Below are the code and all the weights of a small trained network. Each question names an input and a class and asks about switching units off, where a switched-off unit gives its printed mean instead of its output.

import numpy as np


def w(rows, s, z=0):
    codes = np.array(rows[::2]) - 128.0
    scale = np.full(codes.shape[1], s)
    scale[-1] = z or s
    return codes * scale


def norm(h):
    return h / np.sqrt((h * h).mean(-1, keepdims=True) + 1e-5)


def f(y):
    return y / 2 * (1 + np.tanh(0.7978845608 * (y + 0.044715 * y**3)))


def log_softmax(a):
    a = a - a.max(-1, keepdims=True)
    return a - np.log(np.exp(a).sum(-1, keepdims=True))


def net(x, mask):
    res = np.array(x, float).reshape(1, 2) / 4 @ E
    u = 0
    for l in range(3):
        y = f(norm(res) @ A[l][:, :-1].T + A[l][:, -1])
        res = res + np.where(mask[u : u + 9], y, B[l][:, -1]) @ B[l][:, :-1]
        u += 9
    return log_softmax(norm(res)[-1] @ U[:, :-1].T + U[:, -1])


A, B = {}, {}
E = w([
[112,112,6,125,125,98],'x0',
[120,189,115,124,120,197],'x1',
],0.0022)
A[0] = w([
[125,96,55,130,127,68,10],'0.n1',
[123,123,129,136,129,72,116],'0.n2',
[124,136,1,141,132,117,79],'0.n3',
[129,109,122,143,132,81,137],'0.n4',
[127,154,48,119,125,147,121],'0.n5',
[145,122,121,112,128,129,148],'0.n6',
[141,115,122,131,125,139,94],'0.n7',
[104,120,123,134,106,119,166],'0.n8',
[153,125,120,126,117,122,122],'0.n9',
],0.0098,0.0012)
B[0] = w([
[119,207,62,206,195,85,217],'0.n1',
[151,85,113,127,122,134,149],'0.n2',
[112,112,255,52,77,150,254],'0.n3',
[152,87,118,107,119,138,155],'0.n4',
[74,54,146,223,89,119,200],'0.n5',
[141,128,133,129,120,118,130],'0.n6',
[123,136,125,109,109,105,126],'0.n7',
[132,125,149,112,170,108,133],'0.n8',
[130,127,146,119,140,101,128],'0.n9',
],0.013,0.0076)
A[1] = w([
[106,155,146,100,70,171,3],'1.n1',
[129,174,122,112,109,155,33],'1.n2',
[149,183,38,105,201,16,48],'1.n3',
[145,74,107,68,93,179,116],'1.n4',
[137,157,99,112,133,154,93],'1.n5',
[79,94,56,215,104,141,43],'1.n6',
[126,254,127,75,138,156,28],'1.n7',
[78,164,108,88,117,142,16],'1.n8',
[126,47,148,21,103,125,5],'1.n9',
],0.0089,0.00041)
B[1] = w([
[163,117,116,153,139,69,208],'1.n1',
[139,152,155,147,148,98,152],'1.n2',
[247,112,66,141,136,91,195],'1.n3',
[86,104,162,171,176,168,145],'1.n4',
[110,136,185,121,131,88,127],'1.n5',
[164,128,138,46,103,176,161],'1.n6',
[174,213,168,181,157,176,253],'1.n7',
[118,128,176,144,126,93,132],'1.n8',
[55,84,78,123,160,203,203],'1.n9',
],0.013,0.0041)
A[2] = w([
[97,179,129,139,102,77,98],'2.n1',
[118,85,140,96,100,108,36],'2.n2',
[94,142,121,116,102,119,86],'2.n3',
[166,150,73,91,142,76,88],'2.n4',
[112,177,113,6,96,147,16],'2.n5',
[27,106,184,151,76,42,7],'2.n6',
[108,130,129,118,151,108,100],'2.n7',
[126,122,151,112,131,132,111],'2.n8',
[102,119,147,104,136,128,116],'2.n9',
],0.014,0.0011)
B[2] = w([
[72,94,159,166,141,197,155],'2.n1',
[155,174,140,132,193,84,150],'2.n2',
[167,111,140,134,149,155,131],'2.n3',
[204,86,66,76,118,127,146],'2.n4',
[60,207,73,73,39,151,135],'2.n5',
[114,54,201,94,65,6,249],'2.n6',
[147,115,133,133,91,180,128],'2.n7',
[114,125,94,156,113,105,137],'2.n8',
[115,97,97,144,124,126,144],'2.n9',
],0.014,0.012)
U = w([
[65,58,95,135,182,228,147],'0',
[168,222,213,197,169,156,167],'1',
[90,204,85,55,55,171,105],'2',
[249,90,58,103,138,102,144],'3',
[113,149,113,117,134,115,2],'4',
[108,55,225,121,83,39,176],'5',
],0.012,0.0065)

Each question gives the input, the list of numbers given to net, and the class t.
The units are the neurons (one row each of A and B). Each row of codes is followed by its name. A weight is (code - 128) times the scale printed after its matrix; where a second scale follows, it is the last column's (A, B and U).
mask holds one flag per neuron, layer by layer. A switched-off neuron (its flag False) gives its mean, the last column of its row in B, instead of its output. The means were averaged over made-up inputs and are rounded, as every weight is.
A unit's drop is (log p(t) with every unit on - log p(t) with that unit switched off) / (log p(t) with every unit on - log p(t) with every unit switched off).
The circuit of an input: a set's keep is (log p(t) with only the set's units on - log p(t) with every unit switched off) / (log p(t) with every unit on - log p(t) with every unit switched off). Starting from the 12 units with the biggest drops (on a tie, the unit counted first), units are removed one at a time, each time the one whose removal leaves the highest keep (on an exact tie, the one counted first), for as long as the keep stays at least 0.8.
circuit, biggest first: the units of the circuit, biggest drop first
top k neurons: the k neurons with the biggest drops, biggest first
k most important neurons of layer l: the k neurons of layer l with the biggest drops, biggest first
input [-6,5], class 1: 3 most important neurons of layer 0	0.n5, 0.n1, 0.n3
input [0,6], class 2: circuit, biggest first	0.n3, 1.n6, 2.n5
input [-6,-7], class 0: top 2 neurons	0.n1, 2.n6
input [3,-4], class 3: circuit, biggest first	1.n3, 0.n1
input [-8,-6], class 0: top 3 neurons	0.n1, 2.n6, 0.n5
input [-4,1], class 1: top 4 neurons	0.n5, 0.n3, 0.n1, 1.n7
input [5,-6], class 3: circuit, biggest first	1.n3, 0.n1
input [-5,-5], class 0: top 2 neurons	0.n1, 2.n6
input [-4,-3], class 0: top 3 neurons	0.n1, 0.n5, 2.n6
input [-7,0], class 1: top 4 neurons	0.n5, 0.n3, 0.n1, 2.n6
input [-3,-1], class 1: circuit, biggest first	0.n5, 2.n6
input [6,-8], class 3: circuit, biggest first	0.n1, 1.n3
input [-2,2], class 1: top 4 neurons	0.n5, 0.n1, 0.n3, 1.n7
input [-8,-3], class 0: 2 most important neurons of layer 1	1.n7, 1.n3
input [-7,-2], class 1: circuit, biggest first	2.n6, 0.n5
input [-3,3], class 1: top 4 neurons	0.n5, 0.n1, 1.n7, 0.n3
input [-2,-7], class 3: top 3 neurons	0.n3, 0.n5, 1.n3
input [-2,8], class 2: top 3 neurons	0.n3, 1.n6, 0.n1
input [-3,4], class 1: 2 most important neurons of layer 0	0.n5, 0.n1
input [-5,-8], class 0: top 2 neurons	0.n1, 2.n6
input [-8,1], class 1: top 2 neurons	0.n5, 0.n3
input [-1,4], class 2: top 3 neurons	0.n3, 1.n6, 0.n1
input [-2,0], class 1: 4 most important neurons of layer 0	0.n5, 0.n3, 0.n1, 0.n4
input [0,-6], class 3: most important neuron of layer 0	0.n3
input [-3,2], class 1: 2 most important neurons of layer 0	0.n5, 0.n1
